Below is a small trained network, with its code and all its weights. Each question gives an input and a target symbol and asks what happens when units are switched off, that is, made to give their printed mean instead of their output.

import numpy as np


def w(rows, s, z=0):
    codes = np.array(rows[::2]) - 128.0
    scale = np.full(codes.shape[1], s)
    scale[-1] = z or s
    return codes * scale


def f(y):
    return y / 2 * (1 + np.tanh(0.7978845608 * (y + 0.044715 * y**3)))


def softmax(a):
    e = np.exp(a - a.max(-1, keepdims=True))
    return e / e.sum(-1, keepdims=True)


def log_softmax(a):
    a = a - a.max(-1, keepdims=True)
    return a - np.log(np.exp(a).sum(-1, keepdims=True))


def net(x, mask):
    ids = ['αγζθξπω'.index(c) for c in x.split()]
    T = len(ids)
    res = E[ids] + P[:T]
    u = 0
    for l in range(2):
        r = res
        for j in range(3):
            rows = slice(2 * j, 2 * j + 2)
            q, k, v = (r @ M[l][rows].T for M in (Q, K, V))
            z = softmax(np.where(np.tri(T) > 0, q @ k.T / 2**0.5, -1e9)) @ v
            o = O[l][rows]
            res = res + np.where(mask[u + j], z, o[:, -1]) @ o[:, :-1]
        u += 3
        y = f(res @ A[l][:, :-1].T + A[l][:, -1])
        res = res + np.where(mask[u : u + 12], y, B[l][:, -1]) @ B[l][:, :-1]
        u += 12
    return log_softmax(res[-1] @ U[:, :-1].T + U[:, -1])


Q, K, V, O, A, B = {}, {}, {}, {}, {}, {}
E = w([
[144,203,55,77,206,221,151,163,155],'α',
[83,135,51,94,137,232,14,64,96],'γ',
[152,95,168,58,128,180,110,169,113],'ζ',
[205,99,5,142,99,160,161,102,97],'θ',
[84,135,136,171,191,124,114,41,118],'ξ',
[135,80,166,112,236,122,66,151,112],'π',
[129,147,177,175,134,254,207,54,140],'ω',
],0.013)
P = w([
[25,95,87,131,55,66,108,150,248],'0',
[101,65,95,162,130,129,67,157,225],'1',
[129,74,109,156,138,153,63,139,203],'2',
[142,88,116,142,142,161,67,124,183],'3',
[148,103,119,135,146,169,84,122,165],'4',
[147,113,128,130,157,162,93,112,148],'5',
[156,123,134,126,162,160,103,107,131],'6',
[156,134,135,125,168,166,110,101,116],'7',
[154,148,138,117,174,155,125,103,97],'8',
[161,155,151,118,176,156,132,99,84],'9',
[158,166,143,110,176,152,142,93,68],'10',
[161,173,152,111,184,138,160,81,56],'11',
[164,184,151,99,186,134,161,81,41],'12',
[168,195,157,103,196,138,164,74,33],'13',
],0.011)
Q[0] = w([
[182,92,130,127,147,167,130,64,66],'L0H0',
[188,124,151,121,220,188,157,105,124],'L0H0',
[213,115,146,145,151,137,169,133,154],'L0H1',
[218,190,120,115,165,255,114,2,111],'L0H1',
[67,147,182,176,73,58,166,97,162],'L0H2',
[200,134,165,103,209,227,113,61,68],'L0H2',
],0.0084)
K[0] = w([
[157,150,148,104,160,123,155,134,75],'L0H0',
[121,152,125,154,156,114,125,103,46],'L0H0',
[119,130,115,126,134,142,101,89,67],'L0H1',
[139,156,145,108,152,125,147,121,6],'L0H1',
[122,95,98,99,112,133,112,158,195],'L0H2',
[146,161,132,116,153,125,152,122,39],'L0H2',
],0.013)
V[0] = w([
[75,140,80,163,58,101,96,32,59],'L0H0',
[142,158,145,128,168,182,168,104,87],'L0H0',
[92,198,72,99,126,144,34,141,55],'L0H1',
[182,19,211,129,198,74,107,169,94],'L0H1',
[16,162,254,190,129,140,95,79,151],'L0H2',
[177,174,200,187,89,152,216,75,113],'L0H2',
],0.0071)
O[0] = w([
[108,229,96,182,139,192,80,67,116,93],'L0H0',
[170,122,129,92,140,85,98,71,113,254],'L0H0',
[160,225,203,188,89,105,171,162,68,149],'L0H1',
[115,42,86,124,217,172,240,127,106,29],'L0H1',
[255,136,92,228,189,42,153,79,208,171],'L0H2',
[203,99,107,39,137,112,86,59,201,220],'L0H2',
],0.0067,0.0048)
A[0] = w([
[91,118,189,193,122,162,176,82,157,208],'L0N0',
[105,125,124,106,118,188,63,123,55,85],'L0N1',
[149,125,132,108,159,149,164,136,161,53],'L0N2',
[126,64,113,70,184,135,49,73,146,108],'L0N3',
[97,123,138,142,79,122,184,161,57,3],'L0N4',
[133,156,144,41,68,78,165,226,172,119],'L0N5',
[132,111,97,114,130,59,110,161,128,102],'L0N6',
[115,183,120,130,174,147,123,110,111,200],'L0N7',
[101,87,90,156,149,142,158,186,65,211],'L0N8',
[159,68,143,203,214,95,158,80,164,43],'L0N9',
[139,146,64,84,118,98,139,175,109,192],'L0N10',
[155,99,118,204,200,130,255,148,108,91],'L0N11',
],0.0069,0.0031)
B[0] = w([
[109,74,140,131,159,254,167,163,137,177],'L0N0',
[163,61,113,85,154,150,172,191,123,168],'L0N1',
[148,170,110,97,130,166,151,130,157,144],'L0N2',
[165,91,145,58,100,101,61,177,157,253],'L0N3',
[195,121,115,144,116,73,202,170,173,121],'L0N4',
[149,81,154,218,191,156,130,171,97,137],'L0N5',
[179,157,151,146,87,128,94,81,163,115],'L0N6',
[113,124,139,87,173,147,123,113,119,204],'L0N7',
[139,105,40,106,186,128,148,143,122,145],'L0N8',
[178,183,50,89,83,160,118,218,98,211],'L0N9',
[163,154,142,182,146,167,131,76,124,145],'L0N10',
[92,130,39,57,106,133,198,106,146,138],'L0N11',
],0.0066)
Q[1] = w([
[108,86,110,135,121,78,158,149,161],'L1H0',
[153,95,97,87,158,169,105,126,120],'L1H0',
[126,144,156,67,201,248,96,100,145],'L1H1',
[145,98,82,113,148,133,80,115,105],'L1H1',
[55,123,189,141,91,79,130,135,157],'L1H2',
[116,131,119,155,59,106,170,114,74],'L1H2',
],0.012)
K[1] = w([
[109,133,89,141,81,165,124,173,185],'L1H0',
[150,142,130,60,139,120,149,61,95],'L1H0',
[168,155,132,43,160,94,130,71,2],'L1H1',
[198,186,106,82,157,159,132,119,123],'L1H1',
[101,140,55,201,123,107,115,200,195],'L1H2',
[76,150,125,108,193,140,95,182,220],'L1H2',
],0.0078)
V[1] = w([
[188,114,117,31,172,164,90,153,134],'L1H0',
[62,87,122,176,143,219,181,116,138],'L1H0',
[187,134,94,173,47,132,235,69,109],'L1H1',
[143,14,125,155,42,93,50,99,78],'L1H1',
[161,145,3,156,87,107,105,98,116],'L1H2',
[82,96,122,95,233,88,39,148,123],'L1H2',
],0.0056)
O[1] = w([
[112,91,155,183,91,84,148,181,161,250],'L1H0',
[160,186,171,62,140,2,99,10,86,106],'L1H0',
[120,144,177,73,192,172,47,147,104,77],'L1H1',
[159,242,143,79,149,155,186,175,147,102],'L1H1',
[70,187,111,91,98,94,113,158,99,143],'L1H2',
[161,136,122,176,176,123,121,141,73,124],'L1H2',
],0.0069,0.011)
A[1] = w([
[119,113,174,156,123,136,193,143,125,97],'L1N0',
[134,108,123,70,138,126,167,135,145,35],'L1N1',
[89,122,197,188,171,109,144,128,113,145],'L1N2',
[65,134,69,115,162,138,126,55,157,208],'L1N3',
[186,101,157,117,104,107,111,157,177,3],'L1N4',
[114,93,146,125,136,178,160,69,136,82],'L1N5',
[168,97,182,120,137,135,85,159,88,56],'L1N6',
[137,130,106,128,108,88,114,164,138,129],'L1N7',
[101,134,108,116,172,30,139,163,77,117],'L1N8',
[59,104,133,174,134,163,175,167,1,225],'L1N9',
[111,160,118,94,128,197,135,128,120,121],'L1N10',
[175,125,133,163,120,72,119,185,95,204],'L1N11',
],0.0097,0.0043)
B[1] = w([
[137,106,113,126,170,122,185,78,113,127],'L1N0',
[160,225,115,101,138,148,97,164,106,149],'L1N1',
[119,140,126,123,151,156,31,16,171,136],'L1N2',
[156,108,130,136,88,52,123,191,141,175],'L1N3',
[101,193,84,118,202,112,146,54,72,254],'L1N4',
[94,109,151,170,105,110,150,226,148,168],'L1N5',
[88,119,101,163,91,84,110,137,136,162],'L1N6',
[107,119,149,133,116,115,128,95,125,171],'L1N7',
[157,125,190,178,160,232,119,156,135,147],'L1N8',
[43,128,93,99,141,151,191,45,125,239],'L1N9',
[146,118,114,130,150,123,87,254,109,160],'L1N10',
[92,141,172,197,70,144,123,64,159,207],'L1N11',
],0.0071,0.0056)
U = w([
[61,79,151,163,52,95,114,110,160,220],'α',
[126,254,172,217,92,181,179,97,120,12],'γ',
[163,103,116,133,187,205,143,125,116,191],'ζ',
[63,177,184,64,132,174,83,187,116,63],'θ',
[225,127,146,159,99,118,97,172,161,190],'ξ',
[92,133,81,95,106,121,223,167,125,1],'π',
[165,173,104,91,164,71,60,53,143,92],'ω',
],0.0063,0.0049)

Each question gives the input, a string of symbols that net reads in full, and the target symbol t.
The units are the heads (2 rows each of Q, K, V and O) and the neurons (one row each of A and B). Each row of codes is followed by its name. A weight is (code - 128) times the scale printed after its matrix; where a second scale follows, it is the last column's (O, A, B and U).
mask holds one flag per unit, layer by layer, with each layer's heads first. A switched-off unit (its flag False) gives its mean, the last column of its rows in O or B, instead of its output. The means were averaged over made-up inputs and are rounded, as every weight is.
A unit's drop is (log p(t) with every unit on - log p(t) with that unit switched off) / (log p(t) with every unit on - log p(t) with every unit switched off).
The circuit of an input: a set's keep is (log p(t) with only the set's units on - log p(t) with every unit switched off) / (log p(t) with every unit on - log p(t) with every unit switched off). Starting from the 12 units with the biggest drops (on a tie, the unit counted first), units are removed one at a time, each time the one whose removal leaves the highest keep (on an exact tie, the one counted first), for as long as the keep stays at least 0.8.
units of the circuit, in order: the units of the circuit, biggest drop first
most important unit: the unit with the biggest drop
top k neurons: the k neurons with the biggest drops, biggest first
k most important neurons of layer l: the k neurons of layer l with the biggest drops, biggest first
which heads matter: for each layer, one digit per head in row order, 1 if its drop is at least 0.15 and else 0, layers parted by /
input γ π π α α ω γ ω π ω ξ ξ, target ξ: units of the circuit, in order : (L0H2; L1N9; L1N4)
input ω α ω ω α ω ω ω, target ω: units of the circuit, in order : (L0H2; L0H1)
input θ ω α ω α ω ω ω θ γ π ζ ω, target ξ: which heads matter : 001 / 000
input ω ω π α π γ π ω α ζ, target α: top 3 neurons : (L1N6; L1N11; L0N7)
input θ α α α, target α: units of the circuit, in order : (L1H1; L0H2; L1N4)
input ω α π ξ π α, target π: 2 most important neurons of layer 1 : (L1N3; L1N9)
input π ω α ω ω ζ, target ω: 2 most important neurons of layer 1 : (L1N4; L1N5)
input ω ω γ θ ω γ π α, target π: units of the circuit, in order : (L0H2; L0H1; L1N9; L0N3)
input α ζ γ π π ζ, target ζ: most important unit : L0H1
input ω θ ξ α α γ ξ π ω γ ω γ ω ξ, target ξ: units of the circuit, in order : (L0H2; L1H0; L1N9; L0N9)
input ω ω π, target ω: units of the circuit, in order : (L1N4; L0N3)
input γ ω ω π ζ ω ω ζ, target ω: units of the circuit, in order : (L1N4; L0H2)
input θ ω ξ ω π ξ α γ ω θ α π, target α: top 3 neurons : (L1N11; L1N6; L0N7)
input ω γ ω ζ ζ γ ω π ω ω ω ω, target ω: units of the circuit, in order : (L0H2)
input γ ω α ω ω α ω ω θ π, target θ: top 2 neurons : (L0N10; L1N1)
input γ ζ α, target α: units of the circuit, in order : (L1H1; L0H2)
input ω θ θ ω α θ π π θ, target π: units of the circuit, in order : (L0H2; L1N9)
input α ζ α α π π, target ζ: 2 most important neurons of layer 0 : (L0N8; L0N11)
input ω ω α ω θ π θ, target π: units of the circuit, in order : (L0H2; L0H1; L1N9)
input ω θ γ, target θ: units of the circuit, in order : (L0H2; L1H2; L1H1)
input α ω α ω θ ω ω θ ω α α θ θ γ, target θ: units of the circuit, in order : (L0H2)
input π ω π ω θ ω ξ α α ω, target α: units of the circuit, in order : (L1H1; L1N5; L0H1)
input ω ξ γ γ γ α ω ω ω ω π α α γ, target α: top 2 neurons : (L1N6; L1N4)
input ω π ω α ω θ ω ω ω α π ω, target π: top 3 neurons : (L0N11; L0N0; L1N5)
input θ θ θ θ ω ω γ θ ζ ω θ ω ξ α, target ξ: top 2 neurons : (L1N9; L1N4)
input α α θ ξ α α π ω ω π α θ, target α: which heads matter : 011 / 110
input γ π ω θ θ ω, target θ: top neuron : (L0N0)
input ξ ω γ α θ α π, target α: 4 most important neurons of layer 1 : (L1N11; L1N4; L1N6; L1N9)
